Each row is followed by its group and then its class within the group.
-0.03,+1.41,-0.49,-1.27,-1.01,+1.58,-1.73,+0.07,+3.01,+2.22,-2.41,+0.61,+0.73,+2.58,-0.45,-0.48,-3.75,+1.32,+0.13,-4.55,+1.13,-0.57,-0.69,-4.89,+0.95,-0.50,+3.03,-1.92,+3.58,+0.46,+2.20,+1.59,+1.04,+1.56,+1.78,+0.52,-0.68,+0.22,+0.38,+1.27,-4.38,-0.90,+0.27,-1.63,-0.82,+2.73,-1.50,+0.14,-1.20,-0.83,-2.60,+0.04,+0.84,-0.40
TR/RZ
-1.19,-0.75,+0.31,+0.28,-0.30,-1.39,+1.98,-1.80,-1.44,+0.00,-0.01,+1.21,+0.39,-1.77,+0.44,+0.05,-0.01,-0.25,+0.27,+0.50,+0.43,+1.83,+1.42,-0.78,+0.15,+0.46,-1.48,+1.81,-0.90,+1.17,+0.48,-2.10,+0.45,-0.48,-0.54,-0.81,+0.22,-0.89,+0.25,-1.38,+0.75,-0.35,+1.52,-0.88,+0.40,-0.27,+2.52,-1.21,+1.06,+0.15,-1.00,+0.02,-0.33,+1.91
DG/ZC
-0.23,+0.21,-1.72,-0.48,-0.64,-1.34,-0.07,+1.35,-2.21,-1.02,+1.44,+0.33,+1.02,-1.32,-0.17,-0.84,+0.00,-1.71,+0.25,+3.36,-1.28,-0.51,+0.73,-0.71,-0.51,+0.20,-0.50,+0.00,+0.56,+1.26,-0.86,-1.11,-1.11,-1.05,-0.84,+1.39,-0.08,-0.32,-0.76,+1.15,-0.56,+0.00,+0.18,-0.55,+0.57,-0.75,+3.58,-0.26,+0.62,+0.02,+0.08,-0.36,-0.73,+2.03
DG/NL
-0.58,-0.72,+0.54,-1.43,-0.03,-0.32,+1.20,-0.99,-1.42,-0.53,+0.00,+1.03,+0.72,-1.73,+0.14,-0.19,-0.87,-0.27,+0.51,-1.81,+0.91,+1.92,+2.29,-1.35,+0.71,-0.62,-0.99,+1.62,-0.89,+1.85,-0.07,-1.32,+1.17,+0.36,-0.62,-0.62,-0.07,-0.72,-0.49,-0.46,-1.43,-0.45,+1.40,-1.11,+0.59,+1.45,+2.45,-2.02,+0.42,+0.51,-2.86,+0.44,+0.41,+2.27
DG/ZC
-0.37,+0.04,+0.40,-0.21,-1.16,-1.90,-1.29,-2.57,+1.18,-3.18,-1.77,+2.41,-0.49,+0.90,-0.44,+1.93,-0.35,-0.58,+0.61,-1.75,-4.02,+1.45,+1.77,+0.79,-2.08,-1.20,-0.32,+1.89,+0.13,-0.99,+3.81,-1.48,+0.64,+0.45,-2.18,-1.82,-0.60,-1.19,-0.83,-1.41,-1.10,-0.33,+0.07,-2.52,+0.18,+0.09,-2.89,+0.67,+2.07,+0.72,-1.24,+1.09,+0.34,-0.11
Zt/FR
-0.96,-0.14,-1.24,+0.51,-0.80,-2.04,+1.81,-0.79,-3.26,+0.47,-0.17,+0.93,+0.14,-2.17,-0.25,-1.83,-0.90,+0.82,+0.85,+2.31,+1.92,+0.28,+3.90,-2.24,+1.09,+0.69,-1.71,+0.38,-1.35,+1.41,-1.11,-2.10,-0.62,-0.45,-0.62,-0.15,+0.24,-0.23,+0.88,-0.08,+0.34,-0.22,-1.40,-0.32,-1.14,-2.27,+1.88,-1.62,-0.51,-0.15,+0.01,-2.07,-1.08,+0.69
DG/ZC
+0.44,+0.60,-1.01,-1.73,-0.89,-1.48,-0.10,+0.52,+0.75,-1.00,+1.85,-0.05,+0.18,-0.11,-3.04,+0.30,+1.25,-0.89,-0.38,-3.32,-2.91,+1.10,-0.08,+0.86,-2.67,-0.29,+2.04,-0.17,+0.46,-1.74,+1.40,+0.16,-0.40,+1.18,-1.62,-1.17,-1.14,-0.38,+1.01,-1.96,+1.37,-0.70,-0.59,+0.05,-0.12,+0.79,-1.49,+0.97,-0.19,+0.66,-1.33,+0.22,+0.29,+0.43
Zt/FR
-1.13,+1.07,+0.93,-1.88,-0.22,-0.20,+1.25,+1.08,+0.62,-1.81,-0.83,+0.01,+0.47,+0.36,-1.43,+1.19,-0.58,-0.67,+0.28,-2.99,-2.63,-0.20,+0.20,-2.03,-1.48,-0.81,+0.40,+0.71,+0.36,-2.07,+1.63,-0.77,+1.48,+0.21,-0.70,-1.67,-0.26,-0.04,-0.28,+1.18,+0.07,-0.73,+0.59,-0.51,-0.01,+2.26,+0.09,+0.17,+1.41,+0.43,-2.29,-0.16,+2.02,-0.43
Zt/CT
-1.41,-0.15,-0.25,-1.62,-0.80,-1.68,-0.43,-0.48,-0.29,-1.74,-0.75,+0.72,+0.27,-0.60,-3.27,+0.20,+1.39,-1.15,-0.80,-3.80,-4.15,+1.74,-0.59,+1.35,-3.31,-0.31,-0.79,+0.51,-1.99,-0.35,+0.84,-0.02,+0.38,-0.24,-1.27,-0.64,-0.96,-0.53,-0.26,+0.60,+2.12,-1.25,+0.69,-0.33,+2.10,+0.01,+1.09,+0.13,+1.38,+1.32,-1.63,+1.38,-0.31,-0.26
Zt/FR
+0.56,+0.32,-0.26,-0.29,+2.07,-2.27,-0.81,+0.89,+1.89,-2.29,-1.80,+3.43,-0.97,-0.09,-1.56,+1.94,+0.89,+0.09,+1.29,-0.47,+2.25,-0.10,-0.54,+0.29,-1.86,-0.40,+1.85,-2.22,+2.31,-1.75,+5.04,-1.36,-1.36,-0.28,-3.57,-0.63,+0.10,-0.72,+0.49,-1.41,-0.89,-2.08,+1.25,-1.44,-1.61,-0.50,-3.10,+0.83,+1.00,-0.25,+0.56,+1.24,-1.99,-1.41
TR/RZ
+0.47,+2.31,-1.65,-1.51,-1.36,-0.58,-0.06,+1.20,+1.95,+1.46,-0.41,-1.45,+2.33,-0.68,-3.94,+0.34,-2.51,+3.00,+0.00,-3.50,+4.83,-0.81,-0.56,-3.03,+1.35,-1.26,+1.61,-1.54,+2.51,+1.07,+1.34,+0.70,-1.12,+2.40,-0.17,-1.08,-0.81,+0.44,+1.28,+1.35,-1.73,+0.85,-0.56,-0.54,-0.57,+3.69,-0.44,+0.69,-2.62,-0.76,-2.82,+0.28,-0.71,+1.15
TR/RZ
-0.49,-0.21,+0.12,-3.33,+0.59,-0.27,-1.87,+1.02,+1.74,-1.31,-1.30,+0.39,+0.93,+2.49,-3.68,-1.16,-0.11,-2.49,-0.13,-4.86,-6.71,+2.41,-1.14,+0.19,-4.17,-0.16,+2.85,+0.61,+1.43,-0.34,+0.69,+0.76,+0.59,-0.34,-0.83,+1.24,-0.76,-0.13,-0.66,+0.24,+1.67,-0.86,+0.34,-0.35,+1.07,+1.23,+0.30,-0.14,+1.62,+0.89,-2.98,+1.85,+2.02,+0.03
Zt/FR
-1.58,+0.12,-1.27,-3.70,-2.55,+0.26,-2.70,+2.15,+1.35,+0.75,-1.36,-1.50,+0.51,+2.32,-1.52,+0.36,-0.72,+0.28,-0.57,-6.72,-6.67,+1.04,-0.19,+0.83,+0.00,-1.31,+3.68,-1.02,+1.89,-0.19,-0.01,+2.46,+1.00,+1.39,+1.56,+0.73,-0.38,-0.03,+0.24,+0.47,-1.81,+0.14,-2.04,-0.82,+1.69,+3.82,-1.73,+0.67,-1.27,-0.36,-3.30,+1.73,+0.11,+2.06
TR/Lt
-0.62,+0.44,-0.06,-2.79,+0.01,-0.80,+0.91,+1.86,+1.31,-1.67,-0.51,+0.66,+0.62,+0.99,-4.31,-0.28,+0.27,-0.33,-0.13,-5.49,-4.52,+1.72,+0.13,+0.05,-4.13,+0.21,+2.20,+1.12,+0.05,-0.92,+2.52,+0.29,+1.61,-0.28,-1.35,-0.75,-0.81,-0.47,+0.61,+0.06,+2.04,-1.41,-0.14,-0.21,+0.72,+1.55,+0.02,+0.09,+1.83,+0.59,-3.12,+0.92,+1.97,-0.54
Zt/CT
-1.00,-0.55,-1.49,-1.92,+1.60,-2.30,+3.02,+4.46,-4.38,-1.27,+2.70,+0.70,+0.37,-5.00,-2.28,-1.66,+4.19,-1.94,-0.13,+3.50,+1.72,+1.90,+1.68,+0.02,-4.11,+1.52,-1.02,+0.32,-2.19,-0.80,-1.56,-2.61,-1.43,-0.46,-2.00,-0.76,-0.35,+0.10,-1.48,+0.21,+4.75,-1.37,+1.29,+1.47,-0.08,-0.90,+6.49,-0.73,+1.51,+0.86,-0.31,-0.80,+0.89,+1.35
DG/NL
-1.14,+0.15,+0.29,-1.33,+1.84,-1.03,+3.28,-1.05,-2.97,-0.29,-1.69,+1.60,-0.12,-2.43,-1.86,-0.20,-1.39,+1.91,+2.48,-2.18,+6.14,+1.02,+3.21,-2.74,-0.46,-0.96,-2.44,+1.14,-2.18,+2.08,+0.69,-1.98,+0.82,+0.53,-2.50,-0.57,+1.18,-0.09,+0.92,-1.03,-0.51,-2.36,-0.01,+0.65,-1.60,-0.70,-0.22,-2.83,+0.41,-0.03,-1.78,-0.58,-3.54,-0.79
Zt/CT
-0.16,-0.65,-1.81,-1.11,-0.95,-1.37,+1.16,+2.47,-2.27,+1.16,+3.73,-0.25,+1.54,-2.79,-0.36,-1.09,+1.91,-2.67,-1.56,+2.65,-2.64,+0.18,+1.30,-0.40,+1.09,+1.50,-0.24,+0.67,+0.92,+1.45,-2.13,-0.74,-1.15,-0.57,+0.56,-0.90,-0.08,+0.22,+0.06,+2.07,+0.43,-0.57,+0.43,-0.58,+1.35,+0.62,+6.77,-0.66,+0.52,-0.10,-0.60,-0.27,+2.23,+3.99
DG/NL
-0.17,-0.48,-1.41,-0.15,-2.23,-1.01,+0.48,-1.26,-2.19,+1.40,+0.78,-1.51,+2.41,-3.36,-2.37,-1.73,+0.20,-0.48,-1.05,+0.25,-1.25,+1.03,+0.86,-1.80,+1.32,+0.17,-1.69,+0.55,-0.68,+2.50,-2.47,-0.37,-0.37,-0.67,-0.35,-0.69,+0.18,-0.45,+1.05,+1.73,+0.51,-0.15,+0.16,-0.35,+1.14,-1.06,+5.54,-1.55,-0.50,-0.18,-1.38,-0.29,-0.23,+2.66
DG/NL
-0.17,+0.45,-2.43,-2.22,-0.24,-1.93,-1.49,+3.61,-0.21,-1.42,-0.44,+0.66,+0.13,-1.78,-3.29,-0.55,+1.32,+0.20,+0.75,+0.27,+1.39,+0.70,-0.14,+1.19,-3.21,-1.08,+0.80,-1.64,+0.92,-2.01,+1.01,-0.73,-2.82,+1.59,-2.07,+0.35,-1.34,+0.21,+0.20,-1.04,+1.16,-1.48,+0.14,+0.58,-0.99,+0.99,-0.32,+2.55,-0.24,-0.60,-0.38,-0.69,-2.16,+0.98
TR/Lt
+0.33,+1.12,-0.33,-1.40,-0.58,-0.99,-0.68,+0.81,-0.92,-2.29,-2.78,+2.85,-0.47,+0.50,-1.71,-0.18,-2.20,+0.60,+1.91,+1.48,+0.40,-0.63,+2.99,-1.44,-1.01,-1.35,+0.93,+0.38,+2.58,-0.39,+2.49,-2.19,-0.73,+0.88,-1.94,+0.45,+0.42,+0.04,+0.17,-1.08,-1.73,-1.53,-1.21,-1.25,-2.41,+0.17,-2.74,+0.88,+0.41,-0.09,-0.20,-0.98,-1.11,-0.10
TR/Lt
+0.01,+1.27,-1.30,-0.40,+0.08,+4.57,+0.79,+2.00,+0.05,+0.75,-0.17,+0.06,+0.92,-0.71,-3.31,+0.14,-1.50,+2.92,+1.47,+0.15,+8.19,-0.72,-1.13,-1.23,-1.11,-0.99,+0.16,-1.91,+0.24,+0.44,+1.23,-0.87,-0.21,+2.02,-0.93,+1.21,-0.14,+0.54,+1.07,+0.10,+0.28,-1.21,+0.42,+0.87,-1.32,+2.19,+0.06,+0.38,-1.90,-0.25,-1.22,-0.26,-2.35,+0.42
TR/RZ
